Here is a tiny trained network, its code and every weight. The questions are about switching its units off for an input and a class, where a switched-off unit gives its printed mean instead of its output.

import numpy as np


def w(rows, s, z=0):
    codes = np.array(rows[::2]) - 128.0
    scale = np.full(codes.shape[1], s)
    scale[-1] = z or s
    return codes * scale


def f(y):
    return y / 2 * (1 + np.tanh(0.7978845608 * (y + 0.044715 * y**3)))


def log_softmax(a):
    a = a - a.max(-1, keepdims=True)
    return a - np.log(np.exp(a).sum(-1, keepdims=True))


def net(x, mask):
    res = np.array(x, float).reshape(1, 2) / 4 @ E
    y = f(res @ A[0][:, :-1].T + A[0][:, -1])
    res = res + np.where(mask, y, B[0][:, -1]) @ B[0][:, :-1]
    return log_softmax(res[-1] @ U[:, :-1].T + U[:, -1])


A, B = {}, {}
E = w([
[126,102,97,253],'x0',
[166,154,55,97],'x1',
],0.013)
A[0] = w([
[118,106,254,158,87],'neuron 0',
[138,140,163,97,88],'neuron 1',
[142,126,148,138,248],'neuron 2',
[141,129,169,78,103],'neuron 3',
[149,124,125,211,81],'neuron 4',
[120,118,207,148,82],'neuron 5',
[166,135,27,107,66],'neuron 6',
],0.024,0.014)
B[0] = w([
[186,186,133,166,246],'neuron 0',
[50,95,88,190,167],'neuron 1',
[90,163,162,2,254],'neuron 2',
[74,62,107,158,201],'neuron 3',
[59,61,95,154,242],'neuron 4',
[174,137,163,213,189],'neuron 5',
[175,187,179,211,209],'neuron 6',
],0.038,0.013)
U = w([
[134,236,208,195,154],'0',
[36,42,148,174,126],'1',
[108,195,196,3,254],'2',
[211,68,148,124,88],'3',
[199,134,96,142,78],'4',
[210,125,106,139,79],'5',
[193,94,133,134,77],'6',
[188,127,100,140,86],'7',
],0.013,0.016)

Each question gives the input, the list of numbers given to net, and the class t.
The units are the neurons (one row each of A and B). Each row of codes is followed by its name. A weight is (code - 128) times the scale printed after its matrix; where a second scale follows, it is the last column's (A, B and U).
mask holds one flag per neuron, in row order. A switched-off neuron (its flag False) gives its mean, the last column of its row in B, instead of its output. The means were averaged over made-up inputs and are rounded, as every weight is.
A unit's drop is (log p(t) with every unit on - log p(t) with that unit switched off) / (log p(t) with every unit on - log p(t) with every unit switched off).
The circuit of an input: a set's keep is (log p(t) with only the set's units on - log p(t) with every unit switched off) / (log p(t) with every unit on - log p(t) with every unit switched off). Starting from all 7 units, units are removed one at a time, each time the one whose removal leaves the highest keep (on an exact tie, the one counted first), for as long as the keep stays at least 0.8.
units of the circuit, in order: the units of the circuit, biggest drop first
most important unit: the unit with the biggest drop
top k neurons: the k neurons with the biggest drops, biggest first
drop of u: that unit's drop, to one decimal
input [-3,0], class 2: most important unit => neuron 4
input [-2,3], class 2: units of the circuit, in order => [neuron 0; neuron 4]
input [4,0], class 1: top 2 neurons => [neuron 4; neuron 0]
input [-6,-5], class 1: top 2 neurons => [neuron 3; neuron 1]
input [-5,-4], class 1: top 3 neurons => [neuron 3; neuron 6; neuron 1]
input [-4,3], class 1: top 3 neurons => [neuron 0; neuron 3; neuron 2]
input [-4,-3], class 1: top 3 neurons => [neuron 3; neuron 6; neuron 1]
input [7,0], class 1: drop of neuron 4 => 2.4
input [6,0], class 1: drop of neuron 4 => 2.4
input [-8,4], class 1: drop of neuron 3 => 0.0
